Here is a tiny trained network, its code and every weight. The questions are about switching its units off for an input and a target symbol, where a switched-off unit gives its printed mean instead of its output.

import numpy as np


def w(rows, s, z=0):
    codes = np.array(rows[::2]) - 128.0
    scale = np.full(codes.shape[1], s)
    scale[-1] = z or s
    return codes * scale


def norm(h):
    return h / np.sqrt((h * h).mean(-1, keepdims=True) + 1e-5)


def f(y):
    return y / 2 * (1 + np.tanh(0.7978845608 * (y + 0.044715 * y**3)))


def softmax(a):
    e = np.exp(a - a.max(-1, keepdims=True))
    return e / e.sum(-1, keepdims=True)


def log_softmax(a):
    a = a - a.max(-1, keepdims=True)
    return a - np.log(np.exp(a).sum(-1, keepdims=True))


def net(x, mask):
    ids = ['βδεηθλμξτφω'.index(c) for c in x.split()]
    T = len(ids)
    res = E[ids] + P[:T]
    r = norm(res)
    for j in range(3):
        rows = slice(2 * j, 2 * j + 2)
        q, k, v = (r @ M[0][rows].T for M in (Q, K, V))
        z = softmax(np.where(np.tri(T) > 0, q @ k.T / 2**0.5, -1e9)) @ v
        o = O[0][rows]
        res = res + np.where(mask[j], z, o[:, -1]) @ o[:, :-1]
    y = f(norm(res) @ A[0][:, :-1].T + A[0][:, -1])
    res = res + np.where(mask[3:11], y, B[0][:, -1]) @ B[0][:, :-1]
    return log_softmax(norm(res)[-1] @ U[:, :-1].T + U[:, -1])


Q, K, V, O, A, B = {}, {}, {}, {}, {}, {}
E = w([
[109,147,96,202],'β',
[126,136,70,197],'δ',
[112,143,102,179],'ε',
[105,62,143,142],'η',
[126,106,53,138],'θ',
[158,67,19,74],'λ',
[87,101,65,165],'μ',
[113,96,83,200],'ξ',
[107,147,106,190],'τ',
[16,126,118,99],'φ',
[249,253,117,225],'ω',
],0.0077)
P = w([
[139,224,114,92],'0',
[123,106,106,255],'1',
[115,98,106,247],'2',
[115,90,116,238],'3',
[108,84,130,233],'4',
[106,73,119,225],'5',
[99,69,127,219],'6',
[101,62,126,208],'7',
[91,53,132,201],'8',
[82,40,120,192],'9',
[83,20,134,186],'10',
[78,8,130,170],'11',
[72,10,106,149],'12',
],0.0038)
Q[0] = w([
[111,159,106,57],'head 1',
[162,172,134,118],'head 1',
[215,201,251,19],'head 2',
[180,139,125,68],'head 2',
[144,119,65,143],'head 3',
[194,133,239,16],'head 3',
],0.026)
K[0] = w([
[58,162,68,149],'head 1',
[166,138,82,195],'head 1',
[186,254,137,221],'head 2',
[167,189,116,134],'head 2',
[158,141,74,85],'head 3',
[164,11,198,197],'head 3',
],0.019)
V[0] = w([
[87,118,63,119],'head 1',
[137,209,147,100],'head 1',
[67,158,206,156],'head 2',
[179,150,104,209],'head 2',
[136,36,151,253],'head 3',
[129,211,218,182],'head 3',
],0.016)
O[0] = w([
[177,134,166,107,254],'head 1',
[135,149,132,182,24],'head 1',
[97,157,197,124,125],'head 2',
[157,128,108,60,84],'head 2',
[250,116,206,149,42],'head 3',
[150,224,112,91,120],'head 3',
],0.015,0.0082)
A[0] = w([
[175,68,116,200,95],'neuron 1',
[97,53,121,21,121],'neuron 2',
[52,180,205,156,117],'neuron 3',
[30,132,187,29,187],'neuron 4',
[18,170,42,114,6],'neuron 5',
[205,151,69,248,249],'neuron 6',
[217,130,179,197,36],'neuron 7',
[40,47,88,188,195],'neuron 8',
],0.011,0.0024)
B[0] = w([
[67,179,158,132,155],'neuron 1',
[225,159,158,62,196],'neuron 2',
[174,238,102,164,221],'neuron 3',
[195,60,193,174,247],'neuron 4',
[27,94,221,29,245],'neuron 5',
[6,119,66,41,153],'neuron 6',
[50,13,186,124,160],'neuron 7',
[185,161,64,225,254],'neuron 8',
],0.015,0.0068)
U = w([
[124,175,113,90,55],'β',
[127,69,58,186,61],'δ',
[120,140,139,76,2],'ε',
[147,15,200,74,89],'η',
[214,127,66,175,103],'θ',
[131,58,39,104,226],'λ',
[155,171,133,76,76],'μ',
[191,132,119,112,97],'ξ',
[180,182,105,114,104],'τ',
[108,143,202,207,242],'φ',
[2,131,92,108,174],'ω',
],0.0088,0.003)

Each question gives the input, a string of symbols that net reads in full, and the target symbol t.
The units are the heads (2 rows each of Q, K, V and O) and the neurons (one row each of A and B). Each row of codes is followed by its name. A weight is (code - 128) times the scale printed after its matrix; where a second scale follows, it is the last column's (O, A, B and U).
mask holds one flag per unit, heads first, then neurons. A switched-off unit (its flag False) gives its mean, the last column of its rows in O or B, instead of its output. The means were averaged over made-up inputs and are rounded, as every weight is.
A unit's drop is (log p(t) with every unit on - log p(t) with that unit switched off) / (log p(t) with every unit on - log p(t) with every unit switched off).
The circuit of an input: a set's keep is (log p(t) with only the set's units on - log p(t) with every unit switched off) / (log p(t) with every unit on - log p(t) with every unit switched off). Starting from all 11 units, units are removed one at a time, each time the one whose removal leaves the highest keep (on an exact tie, the one counted first), for as long as the keep stays at least 0.8.
circuit, biggest first: the units of the circuit, biggest drop first
unit that matters most: the unit with the biggest drop
k most important neurons: the k neurons with the biggest drops, biggest first
heads that matter: for each layer, one digit per head in row order, 1 if its drop is at least 0.15 and else 0, layers parted by /
drop when u is switched off: that unit's drop, to one decimal
input φ μ φ ω φ δ ξ τ λ, target ω: heads that matter : 001
input λ φ φ ξ ε φ ξ φ τ τ λ τ τ, target λ: circuit, biggest first : head 2
input ξ μ μ ε φ μ ω, target ω: heads that matter : 100
input δ μ λ λ φ ω δ ξ ε μ λ ξ δ, target λ: heads that matter : 010
input ξ μ φ φ λ μ δ, target η: heads that matter : 101
input φ η ω, target ω: heads that matter : 000
input φ η ε ε ε ε η β, target ω: heads that matter : 001
input η φ ε θ φ, target φ: 3 most important neurons : neuron 3; neuron 5; neuron 2
input ξ ε η ε, target η: circuit, biggest first : neuron 7; head 3
input φ ξ τ μ φ φ ξ, target ω: 2 most important neurons : neuron 5; neuron 2
input φ λ φ τ τ μ φ μ ξ ε ε φ η, target ω: heads that matter : 011
input ε τ ω ξ τ, target ω: heads that matter : 101
input η μ δ μ θ ξ τ ξ ξ φ ω φ, target φ: heads that matter : 010
input η η δ φ η η δ ξ ε λ, target φ: unit that matters most : head 2
input δ η β, target η: heads that matter : 100
input ξ φ φ β, target η: heads that matter : 001
input φ ω φ η ξ μ η ω η θ ξ θ, target ω: 2 most important neurons : neuron 5; neuron 8
input ξ τ η τ, target η: heads that matter : 000
input μ ε η λ ξ ε δ λ μ, target λ: 2 most important neurons : neuron 3; neuron 4
input φ ξ φ ε ε τ δ τ, target ω: unit that matters most : head 3
input θ η θ φ φ θ φ ω λ ξ, target λ: drop when head 1 is switched off : 0.1
input φ λ φ β τ β, target ω: drop when neuron 4 is switched off : -0.2
input φ η ξ φ φ β φ ξ, target ω: drop when head 2 is switched off : 0.0
input φ β φ β ξ φ η ω τ ε, target ω: drop when head 3 is switched off : 2.8
